Below is a small trained network, with its code and all its weights. Each question gives an input and a class and asks what happens when units are switched off, that is, made to give their printed mean instead of their output.

import numpy as np


def w(rows, s, z=0):
    codes = np.array(rows[::2]) - 128.0
    scale = np.full(codes.shape[1], s)
    scale[-1] = z or s
    return codes * scale


def f(y):
    return np.maximum(y, 0)


def log_softmax(a):
    a = a - a.max(-1, keepdims=True)
    return a - np.log(np.exp(a).sum(-1, keepdims=True))


def net(x, mask):
    res = np.array(x, float).reshape(1, 5) / 4 @ E
    y = f(res @ A[0][:, :-1].T + A[0][:, -1])
    res = res + np.where(mask, y, B[0][:, -1]) @ B[0][:, :-1]
    return log_softmax(res[-1] @ U[:, :-1].T + U[:, -1])


A, B = {}, {}
E = w([
[112,141,107,82,243,140],'x0',
[125,131,100,1,94,84],'x1',
[133,130,128,125,128,138],'x2',
[120,156,150,125,127,123],'x3',
[34,52,169,96,116,189],'x4',
],0.017)
A[0] = w([
[127,124,139,140,116,156,123],'neuron 0',
[176,172,97,166,111,122,58],'neuron 1',
[128,98,159,111,111,89,82],'neuron 2',
[143,144,144,231,215,153,22],'neuron 3',
[93,121,158,154,103,149,134],'neuron 4',
[150,123,161,203,190,142,225],'neuron 5',
[126,123,122,61,82,104,123],'neuron 6',
[157,130,131,140,8,114,134],'neuron 7',
[116,122,137,118,209,146,195],'neuron 8',
[109,63,207,180,69,172,140],'neuron 9',
[143,165,81,95,168,95,109],'neuron 10',
[180,168,94,175,114,100,63],'neuron 11',
[98,87,174,174,88,161,114],'neuron 12',
[119,95,120,135,109,180,144],'neuron 13',
[46,84,157,85,119,169,79],'neuron 14',
[135,133,124,134,82,106,97],'neuron 15',
[92,132,120,121,227,152,5],'neuron 16',
[137,123,106,91,158,112,113],'neuron 17',
[160,158,101,85,141,113,97],'neuron 18',
[124,122,121,72,88,113,46],'neuron 19',
[169,128,94,79,140,179,121],'neuron 20',
[57,104,132,93,130,164,4],'neuron 21',
],0.014,0.013)
B[0] = w([
[125,148,180,124,124,118,150],'neuron 0',
[62,61,121,98,180,182,187],'neuron 1',
[109,137,148,130,120,185,144],'neuron 2',
[205,155,52,166,197,93,218],'neuron 3',
[114,125,138,85,126,103,178],'neuron 4',
[54,102,155,138,149,248,254],'neuron 5',
[141,144,119,210,184,193,202],'neuron 6',
[128,150,46,230,216,231,231],'neuron 7',
[208,202,104,183,156,57,204],'neuron 8',
[146,104,230,50,44,61,241],'neuron 9',
[195,154,147,83,100,37,196],'neuron 10',
[82,118,169,125,148,204,202],'neuron 11',
[165,112,185,66,28,81,204],'neuron 12',
[107,132,173,121,136,103,175],'neuron 13',
[89,129,82,196,184,223,209],'neuron 14',
[139,161,86,165,205,131,160],'neuron 15',
[1,46,191,136,158,217,168],'neuron 16',
[153,112,153,131,103,72,167],'neuron 17',
[143,142,131,93,124,74,179],'neuron 18',
[70,91,166,142,148,176,167],'neuron 19',
[110,139,129,95,98,101,161],'neuron 20',
[250,186,41,236,228,106,166],'neuron 21',
],0.0089,0.02)
U = w([
[16,54,144,121,141,203,184],'0',
[193,161,53,163,167,130,3],'1',
[135,98,164,6,61,27,202],'2',
],0.015,0.0022)

Each question gives the input, the list of numbers given to net, and the class t.
The units are the neurons (one row each of A and B). Each row of codes is followed by its name. A weight is (code - 128) times the scale printed after its matrix; where a second scale follows, it is the last column's (A, B and U).
mask holds one flag per neuron, in row order. A switched-off neuron (its flag False) gives its mean, the last column of its row in B, instead of its output. The means were averaged over made-up inputs and are rounded, as every weight is.
A unit's drop is (log p(t) with every unit on - log p(t) with that unit switched off) / (log p(t) with every unit on - log p(t) with every unit switched off).
The circuit of an input: a set's keep is (log p(t) with only the set's units on - log p(t) with every unit switched off) / (log p(t) with every unit on - log p(t) with every unit switched off). Starting from the 12 units with the biggest drops (on a tie, the unit counted first), units are removed one at a time, each time the one whose removal leaves the highest keep (on an exact tie, the one counted first), for as long as the keep stays at least 0.8.
circuit, biggest first: the units of the circuit, biggest drop first
most important unit: the unit with the biggest drop
k most important neurons: the k neurons with the biggest drops, biggest first
drop of u: that unit's drop, to one decimal
input [2,-3,6,3,0], class 1: most important unit => neuron 8
input [-6,-1,1,8,-8], class 0: 2 most important neurons => neuron 1; neuron 11
input [0,-3,-3,-6,8], class 2: 2 most important neurons => neuron 9; neuron 12
input [2,8,3,-3,1], class 1: 4 most important neurons => neuron 6; neuron 9; neuron 12; neuron 5
input [8,8,3,-3,0], class 2: 2 most important neurons => neuron 7; neuron 10
input [-5,-4,-5,-1,1], class 2: 2 most important neurons => neuron 9; neuron 12
input [6,-5,4,-5,0], class 1: 2 most important neurons => neuron 8; neuron 3
input [-6,-8,1,-6,4], class 2: 2 most important neurons => neuron 9; neuron 12
input [7,3,5,-1,6], class 1: 2 most important neurons => neuron 21; neuron 8
input [-5,0,-3,-3,6], class 2: 3 most important neurons => neuron 9; neuron 12; neuron 5
input [7,2,-7,-6,1], class 1: 3 most important neurons => neuron 9; neuron 8; neuron 12
input [2,1,-1,-6,5], class 1: 3 most important neurons => neuron 21; neuron 5; neuron 8
input [1,2,-3,5,5], class 1: 2 most important neurons => neuron 21; neuron 5
input [5,8,0,-3,8], class 1: circuit, biggest first => neuron 21
input [4,2,-3,2,-3], class 2: drop of neuron 7 => 0.4
input [0,-7,-4,-2,-7], class 0: drop of neuron 5 => 1.1
input [8,8,6,-3,3], class 1: drop of neuron 13 => 0.0
